The rows lie along a hidden order. The number after each row says roughly how far along it the row is, from 0 to 20. A new part has a new order.
In the rows, 128 means zero.
[177  98 112 175 119 121 149 120  69 201 149 100 124 106 140 163 110  80
 136 129 141  99 171 157 149 100 131 148 145 112 155 113 147 115 116 148] | 0
[112 169 160  99 101  83 156 132 150 125  73 197 112 106 122 103 139 177
 127 140 138 157 121  67  55 170 156 141  97 147  91 149 127  98 138  91] | 18
[ 87 208 156 116 105 112 108 154 171 121 104 153 144 150  97  76 142 162
 129 110 117 179 109  73  74 131 117 105  80 143  97 143 147 126 173  76] | 19
[125 174 155 105  88  94 142 138 164 117  92 182 111 120 114  89 145 168
 115 133 130 154 114  73  60 152 131 129  97 145  83 157 131 109 142  92] | 19
[169  29 114 169 119 115 170 112  62 198 165 116 128  93 142 167 113  75
 139 143 142  97 167 147 146 112 141 162 146 113 144 101 142 117 114 155] | 0
[131 115 120 164 147 104 145 123  85 193 187  97 165 122 134 161 107  99
 161 111 131 128 168 151 150  86 124 138 142 110 163 106 150 113 143 136] | 1
[105 181 163 102  74 101 125 144 170 123  96 172 126 135 108  82 145 165
 117 126 126 166 107  72  67 156 121 112  85 145  77 155 136 119 161  74] | 20
[174 105 129 143  94  85 182 108  81 178 130 162 111  77 144 152 117 121
 127 142 157 104 163 127 120 152 154 168 155 117 127 134 137  92 114 148] | 4
[116 148 131 148 133 138  92 145 132 151 161  56 156 153 106 126 119  77
 165 108 115 157 134 134 155  72 105 121  68 139 123  85 163 129 171  99] | 9
[172  91 118 164 113  98 168 111  66 196 157 131 121  88 146 161 114  97
 138 136 151  98 172 141 125 121 145 145 163 109 156 114 136 107 111 153] | 1
[ 86 194 143 145 137 134  88 163 175 141 159 107 164 173 101  89 131 127
 139  92 109 172 117 111 118  73  89  93  91 134 130 132 159 145 179  77] | 14
[154 144 145 114  60  90 167 125 125 129 103 187  94  96 125 103 138 158
 105 151 142 128 129  85  65 166 156 153 112 139  92 152 121  99 121 120] | 15
[ 90 175 148 139 120 132  83 142 159 137 146 109 157 163  93  92 136 103
 142 106 111 178 115 104 122  86 102  92  71 144 112 115 158 140 173  77] | 15
[ 91 155 131 174 168 116 125 131 117 198 177 122 167 159 125 131 111 108
 160  88 128 150 157 141 157  87  92 114 147 110 173 123 153 132 159 112] | 3
[103 174 152 127  99 122 101 146 160 127 120 173 147 158  94  91 142 123
 128 120 107 173 110  85  98 108 120 109  59 149  84 115 146 126 167  76] | 18
[ 78 174 136 166 160 125 102 142 119 182 161 114 192 153 109 109 116 102
 166  90 122 165 146 127 148  64  97 103 113 122 146 107 169 134 177  98] | 8
[103 179 154 119  97 120 105 148 170 122 118 125 124 152  95  84 148 124
 133 119 109 172 109  86  90 108 118 112  73 154  86 120 145 125 176  75] | 19
[119 130 121 173 147 131  91 137 108 184 182  81 163 154 111 137 113  73
 156 104 121 135 145 144 170  74  90 115  98 122 153  97 165 131 158 110] | 5
[159 142 146 116  67  78 177 117 120 132  88 196 104  75 132 120 140 162
 115 150 146 123 129  87  68 172 164 156 124 137  89 150 122  93 129 117] | 13
[100 172 161 101  71  98 119 145 172 116  93 169 137 144  99  83 145 162
 130 128 123 165 109  71  72 143 131 119  75 150  82 140 136 115 157  79] | 20
[114 191 173 104  98  75 162 131 146 132  79 209 118  98 123 107 136 194
 120 135 145 154 126  73  62 179 148 134  92 139  91 163 131  88 137  93] | 17
[186 117 126 135  89  87 175 113  92 164 124 176  98  78 140 153 125 134
 113 143 152 108 151 116  95 157 158 164 154 120 128 142 128 100 106 150] | 7
[167 128 130 122  70  75 186 114 100 159  97 200 101  78 136 145 131 144
 124 196 155 117 151 108  76 177 168 168 136 128 100 139 122  80 109 130] | 10
[189 102 120 151 108  95 171 107  80 181 155 149 106  83 150 160 117 113
 125 138 151  93 166 143 124 141 152 162 160 112 144 131 135 103 113 155] | 3
[129 113 122 174 142 127 123 127  91 192 173  84 155 126 124 149 110  71
 165 112 126 129 162 149 165  68 112 134 126 113 150  88 158 124 145 130] | 2
[156 124 134 128  89  89 182 112  99 154 116 178 107  76 145 136 125 149
 115 143 158 110 149 106  88 166 153 160 154 122 120 148 126 104 111 133] | 8
[158  91 113 176 139 119 136 119  82 209 182  93 139 125 136 166 111  75
 143 111 135 115 168 159 160  91 126 141 158 114 172 103 153 119 129 145] | 0

Part 2:
[130 108 125 141 104 151 116 122 111 108 133 134 120 153 145 147 130 150
  93 135 128 127 141 123 122] | 15
[ 96 102 108 204 188 164 143 118 135 142  98 116  89 229 145 223 131 193
 103 161 127 143 110 113 178] | 15
[118 106 183 160  97 126 120 159  81 104 108 177 148 175 129 132 149 203
  99 117 122  81  95 132 110] | 12
[108 120  99 156 165 153 135 119 151 140 124  97  98 172 134 176 116 160
 117 159 140 143 125 124 148] | 14
[122 149 155 123 138  91 174 205 164 161 124 149 110 102 108 109 146 141
 145 109  83  92 107 138 150] | 3
[128 157 160 111 131  99 172 198 158 155 131 152 109  88 110  97 140 125
 152 109  97  92 111 141 136] | 3
[122 105 105 148 112 150  94  72 100  99 137 111 135 174 149 145 128 161
 108 148 154 151 131 122 110] | 18
[131 110 160 138  87 125 125 157  98 103 116 165 142 150 134 116 145 179
  99 129 122  93 114 135 109] | 12
[128 126  77 130 176 150 145 126 175 152 132  93 100 126 132 160 121  78
 144 142 124 181 147 117 163] | 12
[122 102 166 146  71 110 100 144  69  93 127 197 180 140 141 110 148 177
 107 111 141  73 114 138  82] | 15
[120 150 172 103 105  91 151 195 122 123 131 162 137  89 111  85 135 148
 131 105 119  86 108 150 105] | 7
[128  99 166 172  87 134 110 123  70  93 107 170 163 172 145 137 154 226
  98 121 133  92 111 124 105] | 16
[128 103 135 173  95 146  95  81  82  93 125 140 160 174 153 146 134 184
 101 132 143 128 125 119 108] | 19
[122 154 163 128 142  91 184 219 172 161 113 151  92 131 104 134 136 145
 148 106  58  85  95 136 166] | 0
[120  87  99 181 148 168  93  70 107 102 121 107 124 200 155 194 121 167
 106 148 149 164 141 111 131] | 20
[115  94  88 191 146 160 106  81 117 112 123 110 114 198 150 196 124 171
  95 153 151 153 138 116 140] | 20
[102 138 183 156 142  94 163 188 122 139 105 168 135 151 109 125 147 197
 134 104  98  72  75 138 142] | 6
[126 142 107 138 150 115 151 148 168 147 142 111  97 119 121 131 124 107
 153 118  60 140 149 129 158] | 9
[126 107 165 147  70 121 107 140  81 103 118 171 164 153 133 125 147 202
  97 121 141  83 113 134  96] | 13
[115 122 115 152 136 143 134 130 140 126 127 114  95 164 130 179 123 160
 116 142 125 142 130 134 146] | 13
[119 145 168 114 126  88 155 190 131 140 126 161 144  96 118 112 144 163
 143 109 108  91  94 141 125] | 6
[116  87 149 188  71 146 105  88  83  95 117 138 144 196 151 169 130 202
 104 142 149 137 115 114 125] | 19
[117 115 137 179 107 133 134 155 138 130 115 138  90 199 136 183 141 189
 115 120 111 115 119 128 159] | 12
[166 166  77  54  86 102 160 186 192 141 179  91  80   1 119  78 118   1
 159 106  96 144 185 149 136] | 2
[134 110 121 143  87 139 111 148 111 109 135 156 127 136 144 125 143 149
 102 132 130 125 136 135 112] | 13
[135 126 104 123 107 130 129 148 148 131 148 123 105 112 137 121 130 103
 128 113 128 139 156 138 124] | 12
[137 122  57 132 145 164 116  69 153 154 142  92 116 103 152 152 125  77
 133 159 145 176 164 118 133] | 15
[145 126  50 104 140 160 116  64 156 149 160  81 110  88 151 135 118  31
 130 162 157 190 185 123 126] | 15
[120 140 162 142 126 110 148 179 131 147 123 168 139 132 121 109 134 187
 135 111 105  91 101 135 122] | 8
[123 158  74 105 166 129 151 119 186 162 145  82  97  89 125 146 109  47
 161 139 123 175 153 130 156] | 9
[127 155 112 150 132 122 143 147 153 141 138 123 101 150 137 150 136 121
 136 120 106 116 140 131 141] | 11
[120 167 156  91 135  82 176 214 162 154 123 153 107  84  96  85 142 144
 149 117  91  92 107 146 144] | 0
[132 141 129 129 146  99 161 204 166 159 132 131  65 132 124 143 141 119
 159  89  73 111 123 132 171] | 5
[113 169 107 130 192 132 172 144 188 166 127  87  79 136 108 154 114 109
 160 128  87 140 116 128 183] | 6
[129 109  90 148 116 158  83  58 103  99 148  97 122 147 149 158 112 135
 110 142 161 166 154 122 120] | 20
[111  98 191 179  98 123 119 159  80 103  94 194 153 203 136 147 155 250
  99 117 111  71  80 124 107] | 13
[119 108 105 158 126 147 107 103 134 108 135 120 126 162 136 156 118 148
 106 149 149 144 131 126 127] | 16
[125 167  91 100 172 116 166 136 198 167 143  83  70 116 104 131 105  62
 168 134 103 146 134 132 176] | 4
[121 103 100 177 177 166 129  87 153 148 106 109  98 189 145 195 131 163
 106 163 171 173 129 113 158] | 16
[105 103 115 191 158 156 113  96 116 115 108 112 108 242 148 205 124 213
 101 144 140 141 126 111 159] | 19
[120 176 164 109 142  86 175 212 148 163 123 165 127  98 102  99 143 144
 152 111  94 100  98 141 145] | 1
[131 102 147 167  83 145 101 146  90 108 126 160 127 159 138 132 145 172
  93 126 120 107 126 130 106] | 14

Next part:
[125 134 154 111 105 125 117 133 120 125 143 122 135 116 136 120 128 156
 121 142 133  93 117 129 119 116 128 112 113 133 161 137 132 127 128 157
 117 132 117 119 145 107 104 125 113 120 133 130 122 133 126 127 138 134
 164 116 114 137 142 119 167 123 122 144 132 158 104 138 129 132 158 105
 133  84 136 120 140 125 118 133 121 137 115 133 140 101 124 138 137 124
 150  87 125 123 149 143  98 143 109 130 129 121 117 114 128 132 183 133
 127 114 118 153 139 123 138 150 105 124 122 125 109 127 123 114 154 116] | 11
[120 148 176 104 123 128 115 129 132 124 102 125 132 140 146 132 138 158
 140 154 135 113 112 139 127 130 132  96 128 134 171 135 131 132 112 163
 117 146 115 101 129 110 106 125 130 115 130  89 127 129 132 129 121 121
 204 150 120 154 138 135 151 102 131 137 127 144 102 117  83 119 203  50
 131  96 125 150 115 108 132 131 100 140 124 136 128  96 135 159 119 122
 131  90 123 133 174 151 108 154  96 129 140 122 128 131 125 131 172 138
 126  91 123 179 131 111 130 152  83 123 125 129 130 161 141 105 182  80] | 8
[130 115  96 131  97 129 123 139 118 130 178 122 150 117 124 111 118 142
 117 121 121 102 125 111 121 111 124 148 100 130 146 128 140 114 145 111
 140 119 116 133 126 124 122 133  82 144 139 187 123 138 127 126 140 139
 129  63 131 126 144 124 134 139 115 145 131 145 136 121 175 137  88 147
 129 121 137 105 160 133 109 124 132 134 115 126 143 125 116 109 161 140
 144 121 127 115 158 119 101 125 145 126 111 122 114 116 132 114 168 133
 128 156 129 113 156 149 142 128 192 120 121 111  99  79 105  75 127 127] | 15
[123 152 255  85 143 124 118 135 151 129  46 132  95 153 157 152 140 142
 154 147 150 173 119 157 143 143 144  65 130 129 122 122 120 131  98 155
 107 157 106  82 141  91 127 132 168 112 112  53 140 113 131 133 126 116
 255 230 127 149 114 121 135 123 148 124 121 155  49 145  43 119 251  35
 121 124 120 210  63 105 157 131  89 124 130 128 119  84 146 166 119 126
 116  87 124 143  74 134 119 150  81 133 172 128 145 140 123 158 108 136
 131  78 124 135  67  88 108 164   1 142 132 171 182 195 155 175 195  31] | 0
[128 116 116 122  95 128 118 148 122 132 204 122 170 122 147 122 119 141
 121 124 121 113 119 114 117 119 132 139 106 128 158 124 142 118 145 118
 145 125 115 122 134 112 124 133 115 138 132 141 125 141 126 122 142 133
  62  57 102 123 153 138 139 117 122 145 130 143 119 107 155 130 104 122
 124 128 135 125 158 132 115 127 117 134 112 125 140 118 119 115 163 139
 147 123 124 116 160 119  91 126 158 124 124 122 106 108 131 125 182 133
 134 138 116  98 146 134 149 131 161 119 120  85 112 100 111  51 163 127] | 13
[123 135 158 112 118 127 117 129 124 125 118 123 140 120 149 122 130 158
 127 148 136  93 118 126 125 116 128 106 120 132 166 136 130 127 121 168
 128 131 115 118 150 110 111 124 119 109 136 125 122 131 128 125 135 131
 205 109 116 150 147 126 163 114 126 141 132 157 100 130 111 130 168  98
 133  95 131 136 127 116 118 131 107 142 115 133 135  92 125 151 131 122
 143 105 127 128 154 147  94 143 104 131 129 123 122 119 125 130 184 134
 123 101 123 170 138 123 134 140 134 128 126 122 116 132 134  90 159 115] | 10
[125 132 159 102 106 126 116 143 132 126 156 123 150 124 164 129 130 160
 128 139 134 112 110 131 122 130 132 120 113 129 167 131 136 131 129 157
 127 137 112 103 134 107 112 125 129 132 126 108 125 134 129 123 140 125
 142 116  92 137 149 132 158 103 125 143 122 162  97 128 112 123 170  77
 124 102 136 137 156 124 120 134 105 136 117 132 132 100 123 149 146 127
 155  83 118 126 173 136  89 143 140 125 140 122 116  97 131 137 181 135
 141  88  99 125 129 109 150 142 107 128 120 120 118 147 126  88 185 138] | 10
[132 103   6 151  93 136 131 139 109 129 244 126 174 122 112 108 112 108
 112 104  99 100 134  99 113 118 115 183 105 125 149 127 145 110 161  96
 154 106 131 162 108 147 130 130  68 148 141 179 118 145 127 122 143 136
   1  28 116 111 161 151 114 123 108 146 132 106 187  88 203 133   1 195
 129 146 136  72 187 143  98 123 148 141 122 126 132 160 114  88 169 144
 142 161 125 108 188 108 112 102 195 115 100 127 103 113 135 106 161 128
 127 174 135  89 182 163 141 113 253 110 119  84  88  73 102  12 136 181] | 20
[119 155 254 102 125 126 113 129 141 121  92 128 106 141 160 140 140 169
 149 155 139 114 112 141 134 143 129  93 125 135 143 132 131 137  96 177
 105 152 115  91 112 112  96 126 155 128 121  80 132 119 134 132 136 118
 218 183 125 150 146 123 176 112 133 131 124 162  97 135  79 114 234  23
 129  86 130 134 101 116 138 136  91 132 124 136 123  95 135 188 109 120
 139  70 115 138 153 151 125 159  85 127 153 124 138 122 126 145 143 136
 138  51 116 169 116 103 132 159  16 123 123 134 133 189 133 121 181  59] | 6
[133 103  49 133  91 132 129 151 115 132 243 126 181 128 123 113 112 122
 113 102 104 116 127 108 115 122 115 179  99 123 140 122 146 116 164  92
 153 114 125 139  98 141 130 132 101 161 136 181 121 143 128 122 144 130
   1  48  97 109 141 150 121 116 106 150 128 124 158  98 197 126  54 169
 122 137 141  81 173 150 104 124 133 134 119 129 131 165 113  76 169 145
 153 130 119 114 203 100  99 101 201 113 113 126 102 109 137 123 159 127
 140 158 113  60 165 151 157 110 220 110 120  89 101  93  93   9 135 156] | 19
[119 151 211 105 130 126 112 123 138 121  76 128 111 137 160 136 141 175
 141 153 141 108 115 146 134 139 129  90 126 136 143 138 128 133 103 170
 107 149 114  88 124 107  96 123 150 127 126  81 127 120 134 132 136 122
 255 169 125 153 137 118 174 118 133 134 125 157 103 137  55 116 237  46
 134  79 129 143 111 114 132 136  98 135 122 137 128  93 137 164 112 120
 140  92 121 131 152 147 109 161  86 128 141 122 137 133 125 148 157 136
 131  68 124 189 120 108 127 160  52 120 124 133 132 167 138 122 175  64] | 7
